Here is a tiny trained network, its code and every weight. The questions are about switching its units off for an input and a class, where a switched-off unit gives its printed mean instead of its output.

import numpy as np


def w(rows, s, z=0):
    codes = np.array(rows[::2]) - 128.0
    scale = np.full(codes.shape[1], s)
    scale[-1] = z or s
    return codes * scale


def norm(h):
    return h / np.sqrt((h * h).mean(-1, keepdims=True) + 1e-5)


def f(y):
    return np.maximum(y, 0)


def log_softmax(a):
    a = a - a.max(-1, keepdims=True)
    return a - np.log(np.exp(a).sum(-1, keepdims=True))


def net(x, mask):
    res = np.array(x, float).reshape(1, 3) / 4 @ E
    u = 0
    for l in range(3):
        y = f(norm(res) @ A[l][:, :-1].T + A[l][:, -1])
        res = res + np.where(mask[u : u + 3], y, B[l][:, -1]) @ B[l][:, :-1]
        u += 3
    return log_softmax(norm(res)[-1] @ U[:, :-1].T + U[:, -1])


A, B = {}, {}
E = w([
[115,254,193],'x0',
[166,152,100],'x1',
[24,138,45],'x2',
],0.0055)
A[0] = w([
[60,124,137,250],'0.n0',
[216,108,140,140],'0.n1',
[198,255,57,159],'0.n2',
],0.0081,0.0019)
B[0] = w([
[233,20,228,216],'0.n0',
[116,40,255,226],'0.n1',
[182,100,25,254],'0.n2',
],0.0047,0.0037)
A[1] = w([
[111,248,159,2],'1.n0',
[180,83,127,170],'1.n1',
[13,148,60,117],'1.n2',
],0.012,0.0023)
B[1] = w([
[104,8,67,213],'1.n0',
[110,174,98,254],'1.n1',
[191,146,211,213],'1.n2',
],0.015,0.0046)
A[2] = w([
[2,106,191,9],'2.n0',
[58,181,174,50],'2.n1',
[76,199,136,212],'2.n2',
],0.013,0.0013)
B[2] = w([
[208,244,49,252],'2.n0',
[138,119,76,168],'2.n1',
[33,177,146,163],'2.n2',
],0.012,0.0022)
U = w([
[115,41,81,176],'0',
[132,135,251,197],'1',
[155,173,69,148],'2',
[88,177,97,71],'3',
[56,135,154,2],'4',
],0.017,0.007)

Each question gives the input, the list of numbers given to net, and the class t.
The units are the neurons (one row each of A and B). Each row of codes is followed by its name. A weight is (code - 128) times the scale printed after its matrix; where a second scale follows, it is the last column's (A, B and U).
mask holds one flag per neuron, layer by layer. A switched-off neuron (its flag False) gives its mean, the last column of its row in B, instead of its output. The means were averaged over made-up inputs and are rounded, as every weight is.
A unit's drop is (log p(t) with every unit on - log p(t) with that unit switched off) / (log p(t) with every unit on - log p(t) with every unit switched off).
The circuit of an input: a set's keep is (log p(t) with only the set's units on - log p(t) with every unit switched off) / (log p(t) with every unit on - log p(t) with every unit switched off). Starting from all 9 units, units are removed one at a time, each time the one whose removal leaves the highest keep (on an exact tie, the one counted first), for as long as the keep stays at least 0.8.
units of the circuit, in order: the units of the circuit, biggest drop first
most important unit: the unit with the biggest drop
k most important neurons: the k neurons with the biggest drops, biggest first
top k neurons in layer l: the k neurons of layer l with the biggest drops, biggest first
drop of u: that unit's drop, to one decimal
input [4,-8,-7], class 2: 2 most important neurons : 2.n0, 1.n2
input [7,6,-7], class 0: 3 most important neurons : 1.n0, 0.n0, 1.n2
input [2,6,7], class 1: units of the circuit, in order : 1.n2
input [6,-7,-4], class 2: 3 most important neurons : 2.n0, 1.n2, 0.n2
input [-3,-1,-5], class 1: 4 most important neurons : 1.n0, 0.n1, 0.n2, 2.n0
input [-2,-5,-4], class 2: 4 most important neurons : 1.n2, 2.n0, 0.n2, 0.n0
input [-2,-7,2], class 2: 3 most important neurons : 0.n0, 2.n0, 1.n0
input [8,-7,-5], class 0: units of the circuit, in order : 1.n0, 1.n2
input [-3,-6,6], class 1: 3 most important neurons : 1.n2, 0.n1, 1.n0
input [3,-6,-3], class 2: units of the circuit, in order : 2.n0, 1.n2
input [2,-2,1], class 3: 2 most important neurons : 0.n0, 1.n0
input [1,2,-1], class 3: 2 most important neurons : 1.n1, 1.n0
input [2,3,-3], class 3: 4 most important neurons : 1.n1, 1.n0, 1.n2, 2.n2
input [-3,2,-4], class 1: top 2 neurons in layer 1 : 1.n0, 1.n1
input [4,4,5], class 1: 2 most important neurons : 1.n2, 0.n2
input [-3,-6,-5], class 2: 4 most important neurons : 1.n2, 0.n1, 0.n2, 2.n0
input [0,1,0], class 3: units of the circuit, in order : 1.n1
input [8,4,0], class 0: drop of 0.n1 : 0.0
input [4,-5,2], class 2: drop of 2.n0 : 3.8
input [-2,-3,8], class 1: drop of 1.n2 : 0.8
input [1,-6,3], class 2: most important unit : 0.n0
input [-5,4,-7], class 1: top 2 neurons in layer 0 : 0.n1, 0.n2
input [-3,0,-1], class 3: top 2 neurons in layer 0 : 0.n0, 0.n2
